Below are the code and all the weights of a small trained network. Each question names an input and a class and asks about switching units off, where a switched-off unit gives its printed mean instead of its output.

import numpy as np


def w(rows, s, z=0):
    codes = np.array(rows[::2]) - 128.0
    scale = np.full(codes.shape[1], s)
    scale[-1] = z or s
    return codes * scale


def f(y):
    return np.maximum(y, 0)


def log_softmax(a):
    a = a - a.max(-1, keepdims=True)
    return a - np.log(np.exp(a).sum(-1, keepdims=True))


def net(x, mask):
    res = np.array(x, float).reshape(1, 7) / 4 @ E
    y = f(res @ A[0][:, :-1].T + A[0][:, -1])
    res = res + np.where(mask, y, B[0][:, -1]) @ B[0][:, :-1]
    return log_softmax(res[-1] @ U[:, :-1].T + U[:, -1])


A, B = {}, {}
E = w([
[21,158,216,191,73,108],'x0',
[75,161,54,188,96,158],'x1',
[125,110,138,144,102,129],'x2',
[71,117,173,145,249,16],'x3',
[137,238,180,242,195,145],'x4',
[173,111,203,106,239,255],'x5',
[136,251,83,48,66,98],'x6',
],0.0063)
A[0] = w([
[134,45,168,149,138,20,172],'neuron 0',
[177,131,99,129,199,207,255],'neuron 1',
[216,132,87,14,129,103,132],'neuron 2',
[136,121,90,130,36,94,156],'neuron 3',
[76,254,175,101,205,55,240],'neuron 4',
[106,134,94,154,50,86,130],'neuron 5',
[58,148,35,120,35,91,151],'neuron 6',
[51,107,200,128,87,186,122],'neuron 7',
[66,126,113,106,169,186,250],'neuron 8',
[117,110,29,146,70,98,173],'neuron 9',
[31,138,130,74,77,127,155],'neuron 10',
[206,113,62,43,120,143,145],'neuron 11',
[180,133,146,128,162,220,216],'neuron 12',
[184,196,119,96,73,146,87],'neuron 13',
],0.0081,0.0034)
B[0] = w([
[49,130,166,55,189,77,215],'neuron 0',
[243,103,113,135,58,124,237],'neuron 1',
[95,148,172,84,33,109,215],'neuron 2',
[137,149,51,134,133,106,210],'neuron 3',
[119,128,125,254,173,74,255],'neuron 4',
[153,188,71,147,191,99,202],'neuron 5',
[222,123,41,177,176,109,248],'neuron 6',
[171,155,162,128,149,222,180],'neuron 7',
[203,81,134,164,113,139,195],'neuron 8',
[206,144,75,134,139,106,223],'neuron 9',
[190,77,37,160,156,173,194],'neuron 10',
[140,170,144,108,57,110,220],'neuron 11',
[204,119,113,132,87,160,221],'neuron 12',
[94,177,133,105,99,58,184],'neuron 13',
],0.0092,0.0078)
U = w([
[107,123,167,72,185,205,73],'0',
[110,164,110,143,141,163,2],'1',
[137,141,139,12,76,108,133],'2',
[173,118,92,192,175,82,160],'3',
[105,88,108,102,175,109,81],'4',
[32,46,167,103,173,101,145],'5',
[38,204,188,175,127,97,163],'6',
[191,99,124,165,104,250,192],'7',
],0.011,0.0038)

Each question gives the input, the list of numbers given to net, and the class t.
The units are the neurons (one row each of A and B). Each row of codes is followed by its name. A weight is (code - 128) times the scale printed after its matrix; where a second scale follows, it is the last column's (A, B and U).
mask holds one flag per neuron, in row order. A switched-off neuron (its flag False) gives its mean, the last column of its row in B, instead of its output. The means were averaged over made-up inputs and are rounded, as every weight is.
A unit's drop is (log p(t) with every unit on - log p(t) with that unit switched off) / (log p(t) with every unit on - log p(t) with every unit switched off).
The circuit of an input: a set's keep is (log p(t) with only the set's units on - log p(t) with every unit switched off) / (log p(t) with every unit on - log p(t) with every unit switched off). Starting from the 12 units with the biggest drops (on a tie, the unit counted first), units are removed one at a time, each time the one whose removal leaves the highest keep (on an exact tie, the one counted first), for as long as the keep stays at least 0.8.
units of the circuit, in order: the units of the circuit, biggest drop first
unit that matters most: the unit with the biggest drop
k most important neurons: the k neurons with the biggest drops, biggest first
drop of u: that unit's drop, to one decimal
input [1,-4,0,5,8,0,8], class 6: unit that matters most => neuron 6
input [-7,-8,-4,7,0,0,0], class 2: units of the circuit, in order => [neuron 2; neuron 6]
input [6,-1,-8,6,3,1,-5], class 5: units of the circuit, in order => [neuron 0; neuron 6]
input [1,3,5,7,-8,8,-3], class 5: units of the circuit, in order => [neuron 0; neuron 6]
input [5,8,5,2,1,7,7], class 7: units of the circuit, in order => [neuron 7; neuron 0]
input [2,-6,-1,0,5,0,2], class 6: units of the circuit, in order => [neuron 6; neuron 10]
input [8,-3,-1,-3,5,-3,-6], class 6: units of the circuit, in order => [neuron 6; neuron 1]
input [-7,8,-8,-3,-6,-1,5], class 2: 3 most important neurons => [neuron 2; neuron 11; neuron 4]
input [7,8,0,0,7,1,-2], class 6: 2 most important neurons => [neuron 6; neuron 1]
input [3,1,6,0,-1,5,5], class 7: drop of neuron 5 => 0.1
input [-1,-6,8,3,-3,-1,-1], class 5: drop of neuron 10 => 0.0
input [-6,-2,-6,2,-2,5,6], class 2: drop of neuron 2 => 0.1
input [4,-5,-6,-8,-2,-6,3], class 3: drop of neuron 6 => 0.7
input [6,5,4,3,-5,4,-2], class 7: units of the circuit, in order => [neuron 7]
